Here is a tiny trained network, its code and every weight. The questions are about switching its units off for an input and a target symbol, where a switched-off unit gives its printed mean instead of its output.

import numpy as np


def w(rows, s, z=0):
    codes = np.array(rows[::2]) - 128.0
    scale = np.full(codes.shape[1], s)
    scale[-1] = z or s
    return codes * scale


def softmax(a):
    e = np.exp(a - a.max(-1, keepdims=True))
    return e / e.sum(-1, keepdims=True)


def log_softmax(a):
    a = a - a.max(-1, keepdims=True)
    return a - np.log(np.exp(a).sum(-1, keepdims=True))


def net(x, mask):
    ids = ['βγδεζηθλμξπστφψ'.index(c) for c in x.split()]
    T = len(ids)
    res = E[ids] + P[:T]
    u = 0
    for l in range(3):
        r = res
        for j in range(2):
            rows = slice(2 * j, 2 * j + 2)
            q, k, v = (r @ M[l][rows].T for M in (Q, K, V))
            z = softmax(np.where(np.tri(T) > 0, q @ k.T / 2**0.5, -1e9)) @ v
            o = O[l][rows]
            res = res + np.where(mask[u + j], z, o[:, -1]) @ o[:, :-1]
        u += 2
    return log_softmax(res[-1] @ U[:, :-1].T + U[:, -1])


Q, K, V, O = {}, {}, {}, {}
E = w([
[141,86,89,144,188,105,139],'β',
[114,87,152,104,130,108,221],'γ',
[111,80,81,196,131,128,193],'δ',
[102,152,124,111,100,158,186],'ε',
[115,194,124,168,154,163,213],'ζ',
[167,173,121,164,91,96,160],'η',
[189,97,103,144,101,155,100],'θ',
[165,192,66,158,127,110,109],'λ',
[181,109,168,136,109,139,179],'μ',
[142,199,81,107,214,159,95],'ξ',
[149,200,119,138,248,123,151],'π',
[80,181,56,138,251,127,146],'σ',
[89,110,102,101,218,180,159],'τ',
[160,59,122,90,120,129,126],'φ',
[105,128,53,135,110,165,125],'ψ',
],0.015)
P = w([
[100,127,140,170,138,145,141],'0',
[217,135,41,92,138,186,217],'1',
[130,157,154,131,147,100,121],'2',
[239,132,37,72,141,207,215],'3',
[90,127,146,199,147,159,141],'4',
[92,118,96,38,138,67,187],'5',
[145,166,171,161,159,105,110],'6',
[245,116,24,79,148,215,235],'7',
[89,123,155,220,146,171,141],'8',
[130,148,89,34,135,72,176],'9',
[105,145,155,186,157,142,131],'10',
[234,119,7,107,142,214,230],'11',
[100,140,155,214,158,157,132],'12',
],0.018)
Q[0] = w([
[136,178,156,164,249,142,109],'0.h0',
[95,95,123,96,128,97,86],'0.h0',
[70,152,196,133,138,56,14],'0.h1',
[85,101,136,153,181,155,80],'0.h1',
],0.016)
K[0] = w([
[56,250,180,174,167,183,95],'0.h0',
[109,138,148,84,164,101,119],'0.h0',
[182,230,114,127,253,39,92],'0.h1',
[127,154,134,142,207,158,93],'0.h1',
],0.014)
V[0] = w([
[35,215,254,98,135,205,123],'0.h0',
[141,75,191,33,114,124,147],'0.h0',
[148,69,93,148,51,144,132],'0.h1',
[194,113,171,155,215,30,158],'0.h1',
],0.005)
O[0] = w([
[128,64,124,158,2,141,148,62],'0.h0',
[102,167,88,184,139,155,123,4],'0.h0',
[96,127,127,126,17,149,172,133],'0.h1',
[189,212,109,108,127,100,50,177],'0.h1',
],0.0066,0.0037)
Q[1] = w([
[51,132,153,109,93,65,81],'1.h0',
[165,116,73,100,118,101,187],'1.h0',
[98,67,251,79,128,143,1],'1.h1',
[66,132,232,144,106,145,104],'1.h1',
],0.016)
K[1] = w([
[189,122,67,68,113,104,180],'1.h0',
[95,111,193,138,114,84,87],'1.h0',
[180,2,174,6,97,140,86],'1.h1',
[152,60,163,89,93,133,143],'1.h1',
],0.015)
V[1] = w([
[165,154,7,180,116,176,132],'1.h0',
[119,186,110,107,121,232,141],'1.h0',
[144,126,85,143,113,114,122],'1.h1',
[158,54,153,79,130,139,110],'1.h1',
],0.014)
O[1] = w([
[96,166,89,119,3,136,128,217],'1.h0',
[31,220,119,11,136,255,93,164],'1.h0',
[165,106,114,176,143,92,105,125],'1.h1',
[149,30,207,25,116,225,79,3],'1.h1',
],0.0096,0.0073)
Q[2] = w([
[224,138,83,170,148,244,177],'2.h0',
[181,127,51,66,122,113,177],'2.h0',
[44,82,146,172,105,92,3],'2.h1',
[217,129,69,154,134,221,159],'2.h1',
],0.012)
K[2] = w([
[42,129,212,250,133,171,60],'2.h0',
[70,151,215,190,111,109,20],'2.h0',
[198,102,22,85,139,163,226],'2.h1',
[27,94,179,228,132,153,84],'2.h1',
],0.011)
V[2] = w([
[115,177,207,120,189,115,184],'2.h0',
[81,164,132,138,115,81,39],'2.h0',
[92,167,200,185,96,103,157],'2.h1',
[5,90,96,138,171,84,130],'2.h1',
],0.015)
O[2] = w([
[151,200,119,146,123,157,207,195],'2.h0',
[108,138,138,158,86,199,86,121],'2.h0',
[118,108,250,98,115,101,137,254],'2.h1',
[47,136,134,181,114,66,68,183],'2.h1',
],0.014,0.0079)
U = w([
[163,88,115,237,68,88,168,126],'β',
[152,177,198,208,254,161,101,128],'γ',
[170,172,121,89,18,20,129,101],'δ',
[42,142,169,84,240,183,140,135],'ε',
[75,182,138,31,85,105,161,58],'ζ',
[165,111,201,134,105,159,164,153],'η',
[126,109,104,59,90,131,150,205],'θ',
[177,102,167,180,92,182,90,255],'λ',
[121,128,156,97,159,105,196,66],'μ',
[100,137,89,139,66,174,141,138],'ξ',
[128,160,146,174,73,168,208,56],'π',
[158,175,105,194,31,105,100,95],'σ',
[74,194,88,113,156,96,131,42],'τ',
[180,109,100,220,152,132,139,156],'φ',
[90,179,140,86,140,152,73,169],'ψ',
],0.0079,0.012)

Each question gives the input, a string of symbols that net reads in full, and the target symbol t.
The units are the heads (2 rows each of Q, K, V and O). Each row of codes is followed by its name. A weight is (code - 128) times the scale printed after its matrix; where a second scale follows, it is the last column's (O and U).
mask holds one flag per head, layer by layer. A switched-off head (its flag False) gives its mean, the last column of its rows in O, instead of its output. The means were averaged over made-up inputs and are rounded, as every weight is.
A unit's drop is (log p(t) with every unit on - log p(t) with that unit switched off) / (log p(t) with every unit on - log p(t) with every unit switched off).
The circuit of an input: a set's keep is (log p(t) with only the set's units on - log p(t) with every unit switched off) / (log p(t) with every unit on - log p(t) with every unit switched off). Starting from all 6 units, units are removed one at a time, each time the one whose removal leaves the highest keep (on an exact tie, the one counted first), for as long as the keep stays at least 0.8.
circuit, biggest first: the units of the circuit, biggest drop first
most important unit: the unit with the biggest drop
heads that matter: for each layer, one digit per head in row order, 1 if its drop is at least 0.15 and else 0, layers parted by /
input π θ σ τ φ φ η η, target φ: heads that matter -> 00 / 11 / 01
input η θ σ ξ ξ θ δ τ, target ξ: circuit, biggest first -> 2.h0, 1.h0
input ξ π δ ψ μ θ β, target φ: circuit, biggest first -> 2.h1, 0.h0
input ε π μ μ φ δ ψ ξ, target φ: circuit, biggest first -> 1.h1, 2.h1
input σ π ξ γ τ ξ η β ψ, target ξ: circuit, biggest first -> 1.h0, 2.h1
input η η ζ φ π ε σ θ γ, target μ: circuit, biggest first -> 2.h0
input δ ζ π π γ φ, target π: circuit, biggest first -> 2.h0, 0.h1
input τ ζ ψ π θ θ π η η ξ, target π: heads that matter -> 01 / 00 / 10
input γ δ η φ τ μ π π ε, target ζ: circuit, biggest first -> 1.h0, 2.h0
input δ ζ μ τ β, target φ: circuit, biggest first -> 2.h1, 1.h0
input δ ζ δ π, target δ: heads that matter -> 00 / 10 / 01
input φ π π η π η τ η σ τ γ ψ, target σ: circuit, biggest first -> 2.h1, 2.h0
input γ π ψ φ π φ γ, target μ: heads that matter -> 00 / 11 / 10
input π π τ π θ ε φ ζ, target θ: circuit, biggest first -> 2.h0, 0.h0, 1.h1, 2.h1
input λ ζ δ ε, target λ: circuit, biggest first -> 2.h0, 1.h0
input δ β γ φ, target δ: circuit, biggest first -> 2.h1
input σ β σ ε γ σ π φ, target γ: circuit, biggest first -> 1.h0, 0.h0
input π τ μ π π δ, target μ: heads that matter -> 10 / 11 / 01
input π θ ζ δ τ φ β φ λ τ, target β: heads that matter -> 00 / 10 / 00
input π π φ δ β ζ μ λ ζ, target π: heads that matter -> 00 / 01 / 10
input ξ φ π ψ θ δ φ π, target θ: heads that matter -> 00 / 01 / 11
input ψ π ψ ψ ξ μ δ φ ε ψ δ δ η, target δ: most important unit -> 2.h0
input ξ δ μ ε η θ ξ τ σ, target τ: heads that matter -> 00 / 10 / 11
input β τ φ φ π η φ ξ λ δ η π ξ, target ψ: heads that matter -> 00 / 10 / 00
input π γ θ ξ δ ξ τ δ π π δ φ μ, target η: heads that matter -> 10 / 01 / 01
input φ ξ φ τ, target φ: heads that matter -> 00 / 11 / 01
